Here is a tiny trained network, its code and every weight. The questions are about switching its units off for an input and a target symbol, where a switched-off unit gives its printed mean instead of its output.

import numpy as np


def w(rows, s, z=0):
    codes = np.array(rows[::2]) - 128.0
    scale = np.full(codes.shape[1], s)
    scale[-1] = z or s
    return codes * scale


def f(y):
    return y / 2 * (1 + np.tanh(0.7978845608 * (y + 0.044715 * y**3)))


def softmax(a):
    e = np.exp(a - a.max(-1, keepdims=True))
    return e / e.sum(-1, keepdims=True)


def log_softmax(a):
    a = a - a.max(-1, keepdims=True)
    return a - np.log(np.exp(a).sum(-1, keepdims=True))


def net(x, mask):
    ids = ['ΛΞΦΨαβεητω'.index(c) for c in x.split()]
    T = len(ids)
    res = E[ids] + P[:T]
    q, k, v = (res @ M[0].T for M in (Q, K, V))
    z = softmax(np.where(np.tri(T) > 0, q @ k.T / 4**0.5, -1e9)) @ v
    res = res + np.where(mask[0], z, O[0][:, -1]) @ O[0][:, :-1]
    y = f(res @ A[0][:, :-1].T + A[0][:, -1])
    res = res + np.where(mask[1:25], y, B[0][:, -1]) @ B[0][:, :-1]
    return log_softmax(res[-1] @ U[:, :-1].T + U[:, -1])


Q, K, V, O, A, B = {}, {}, {}, {}, {}, {}
E = w([
[121,218,186,129,124,123,179,102,179,245],'Λ',
[87,160,195,105,93,173,68,142,127,68],'Ξ',
[143,208,149,115,141,84,126,40,63,137],'Φ',
[61,154,87,124,134,77,3,130,89,47],'Ψ',
[161,205,172,146,122,198,142,98,150,88],'α',
[57,166,126,133,136,64,57,145,119,177],'β',
[172,124,78,191,72,138,184,47,177,132],'ε',
[89,117,52,175,132,206,73,174,166,102],'η',
[120,161,145,226,132,102,81,121,189,199],'τ',
[136,161,16,135,122,163,120,90,81,64],'ω',
],0.013)
P = w([
[149,39,148,94,112,154,75,31,103,173],'0',
[109,97,145,102,224,188,219,176,123,71],'1',
[14,185,101,188,118,204,124,66,117,115],'2',
[163,96,126,101,67,136,54,83,103,161],'3',
[140,139,133,100,181,108,169,193,153,61],'4',
[41,222,82,188,106,186,101,96,133,135],'5',
[180,124,111,93,55,128,37,139,92,164],'6',
[148,138,139,115,165,86,155,178,170,54],'7',
[54,250,55,191,90,172,75,125,126,138],'8',
[202,140,108,109,36,123,19,192,76,169],'9',
[150,127,145,125,150,65,140,158,184,28],'10',
[64,214,76,217,108,194,66,109,122,128],'11',
],0.012)
Q[0] = w([
[79,254,131,185,53,169,70,80,123,153],'h0',
[78,174,128,169,142,161,192,87,122,114],'h0',
[122,95,226,95,166,82,148,160,113,145],'h0',
[15,114,133,170,156,160,103,146,141,115],'h0',
],0.01)
K[0] = w([
[217,243,130,121,2,102,69,234,128,159],'h0',
[220,91,166,102,113,137,147,98,80,180],'h0',
[53,122,210,84,190,88,149,100,156,141],'h0',
[147,64,143,103,158,138,46,166,139,161],'h0',
],0.0091)
V[0] = w([
[135,76,114,207,144,186,119,172,233,156],'h0',
[172,169,254,120,117,148,144,131,168,156],'h0',
[26,106,146,131,108,49,95,166,131,199],'h0',
[177,130,81,164,111,83,166,69,142,212],'h0',
],0.0094)
O[0] = w([
[207,200,128,76,165,211,127,93,227,118,1],'h0',
[124,223,241,171,61,125,171,175,126,74,82],'h0',
[70,164,8,82,109,118,218,104,120,128,134],'h0',
[181,162,26,204,124,156,106,175,72,125,187],'h0',
],0.011,0.0048)
A[0] = w([
[84,197,60,125,118,140,131,125,155,212,184],'n0',
[169,159,139,52,101,117,77,57,167,148,160],'n1',
[175,116,74,44,146,103,187,174,160,127,228],'n2',
[143,223,173,176,111,148,145,118,145,121,122],'n3',
[110,160,85,161,134,168,52,98,89,158,84],'n4',
[184,163,94,185,215,96,155,178,133,104,170],'n5',
[188,56,180,136,174,80,255,88,161,205,133],'n6',
[92,89,104,174,13,130,165,70,125,118,134],'n7',
[195,101,91,141,108,147,38,101,152,194,149],'n8',
[115,77,147,105,74,138,58,42,98,252,141],'n9',
[98,70,166,142,243,88,114,130,137,138,253],'n10',
[88,129,81,119,153,84,75,68,27,156,108],'n11',
[155,11,154,61,107,79,116,173,91,99,162],'n12',
[116,178,83,121,200,163,235,94,109,34,95],'n13',
[194,102,224,201,104,102,110,141,104,120,117],'n14',
[49,232,142,177,121,120,230,180,108,68,82],'n15',
[114,126,127,62,168,162,191,29,132,141,194],'n16',
[122,159,166,138,173,133,172,246,150,30,138],'n17',
[49,153,132,113,162,159,193,115,234,81,95],'n18',
[150,167,89,128,59,148,112,64,110,248,128],'n19',
[75,161,102,110,174,103,105,178,148,133,159],'n20',
[139,215,119,62,192,140,102,60,178,94,125],'n21',
[51,152,71,152,175,86,152,219,167,118,173],'n22',
[219,146,93,146,164,220,118,165,165,86,94],'n23',
],0.0082,0.0061)
B[0] = w([
[109,73,136,118,111,108,151,80,163,98,212],'n0',
[136,169,165,171,192,93,139,143,122,173,149],'n1',
[121,133,181,207,92,86,100,127,109,81,151],'n2',
[52,124,109,123,125,145,98,161,131,60,167],'n3',
[123,144,168,163,96,173,196,129,143,175,212],'n4',
[129,141,152,99,168,64,166,127,128,48,163],'n5',
[179,154,188,152,192,229,84,189,16,74,131],'n6',
[193,163,143,112,188,97,133,143,35,121,189],'n7',
[112,94,168,126,143,97,166,64,129,127,193],'n8',
[139,72,140,127,140,157,100,192,101,86,203],'n9',
[163,111,140,109,102,152,145,172,153,41,187],'n10',
[113,89,106,135,86,105,161,108,182,158,254],'n11',
[169,242,141,172,151,110,161,116,163,137,172],'n12',
[202,131,181,161,110,199,81,137,123,102,157],'n13',
[130,131,41,90,91,113,65,109,168,170,177],'n14',
[194,80,82,105,115,92,117,127,203,158,203],'n15',
[94,132,138,121,213,101,62,132,119,156,155],'n16',
[121,114,199,139,184,114,109,82,53,121,156],'n17',
[136,94,92,96,92,45,143,114,180,140,148],'n18',
[115,157,128,99,159,210,125,155,87,126,205],'n19',
[198,177,154,115,138,136,96,106,100,129,165],'n20',
[108,118,119,138,142,133,161,254,151,186,152],'n21',
[166,143,160,132,169,168,114,121,64,134,193],'n22',
[111,163,92,105,98,74,145,118,115,172,169],'n23',
],0.0085,0.015)
U = w([
[179,152,204,139,190,176,103,193,39,54,252],'Λ',
[124,98,104,95,105,2,148,63,215,90,145],'Ξ',
[136,130,121,177,89,124,113,190,82,189,91],'Φ',
[73,102,111,78,144,160,108,121,58,112,142],'Ψ',
[106,128,105,153,105,158,28,101,149,132,29],'α',
[207,143,127,82,124,169,109,39,124,184,22],'β',
[61,177,170,187,115,164,170,84,122,120,146],'ε',
[120,126,126,120,159,143,111,147,154,193,60],'η',
[147,122,69,65,75,173,138,197,164,121,143],'τ',
[126,60,171,143,72,183,138,126,155,117,77],'ω',
],0.0077,0.0025)

Each question gives the input, a string of symbols that net reads in full, and the target symbol t.
The units are the heads (4 rows each of Q, K, V and O) and the neurons (one row each of A and B). Each row of codes is followed by its name. A weight is (code - 128) times the scale printed after its matrix; where a second scale follows, it is the last column's (O, A, B and U).
mask holds one flag per unit, heads first, then neurons. A switched-off unit (its flag False) gives its mean, the last column of its rows in O or B, instead of its output. The means were averaged over made-up inputs and are rounded, as every weight is.
A unit's drop is (log p(t) with every unit on - log p(t) with that unit switched off) / (log p(t) with every unit on - log p(t) with every unit switched off).
The circuit of an input: a set's keep is (log p(t) with only the set's units on - log p(t) with every unit switched off) / (log p(t) with every unit on - log p(t) with every unit switched off). Starting from the 12 units with the biggest drops (on a tie, the unit counted first), units are removed one at a time, each time the one whose removal leaves the highest keep (on an exact tie, the one counted first), for as long as the keep stays at least 0.8.
circuit, biggest first: the units of the circuit, biggest drop first
top k neurons: the k neurons with the biggest drops, biggest first
drop when u is switched off: that unit's drop, to one decimal
input η Λ Φ ω ω ω β, target Ψ: top 3 neurons : n19; n9; n15
input ε β ω Ξ ε Φ, target Ξ: circuit, biggest first : h0; n15
input ω β Ξ Λ β β Ξ β Φ τ Ξ, target Ξ: circuit, biggest first : h0
input Ψ Λ η ω, target ω: top 4 neurons : n9; n11; n8; n4
input ε β Φ Ξ, target Λ: circuit, biggest first : n11; h0
input Φ Λ τ β β α τ Ξ β, target τ: circuit, biggest first : h0; n15
input ε Φ Φ ω β, target Λ: top 2 neurons : n22; n14
input ω τ β β β, target Ξ: top 2 neurons : n18; n19
input η τ Φ Φ β ω β α β Φ, target Ψ: circuit, biggest first : n19; h0
input ω β ω η ε β Φ η ε Λ α Φ, target Λ: circuit, biggest first : h0; n13
input η β τ, target η: circuit, biggest first : h0; n21
input Φ Ξ Φ τ β ω, target τ: top 2 neurons : n15; n21
input Ξ Φ Φ ω β, target Λ: top 2 neurons : n22; n11
input ε Φ τ Ψ Φ Ψ α Λ, target Λ: top 4 neurons : n6; n11; n17; n0
input β β ε Φ Φ Φ ω τ, target Λ: circuit, biggest first : n11
input Φ η τ ε, target β: top 3 neurons : n8; n23; n19
input Ξ ω β τ Φ β α Ψ Φ Ξ Φ α, target Ξ: circuit, biggest first : h0; n18
input Φ α ε β η Φ τ τ Ξ β Ξ Φ, target β: circuit, biggest first : h0; n13; n15; n22
input Λ Φ ε β, target Ψ: circuit, biggest first : h0; n19; n15
input Ξ Ψ Φ τ Φ Λ ω η β β ε, target Λ: top 4 neurons : n6; n11; n15; n0
input Φ ω β Φ τ ε Φ Φ β Λ Λ ω, target Λ: circuit, biggest first : h0; n13
input α Ψ α, target α: top neuron : n14
input Ξ ω β Φ β β Φ, target Ψ: top 3 neurons : n19; n15; n9
input α β τ Φ ε ω ε ε τ η, target η: top 2 neurons : n21; n1
input α ω α Ξ Ξ τ α ε ω β Ψ, target Λ: top 2 neurons : n15; n0
input Ξ ω β Φ Φ ω Φ, target ω: top 3 neurons : n11; n9; n8
input τ ε α Φ η β, target Φ: circuit, biggest first : h0
input η Λ η, target η: top 2 neurons : n21; n16
input β τ ε β β Φ ε τ τ Ψ, target Ξ: drop when n18 is switched off : -0.1
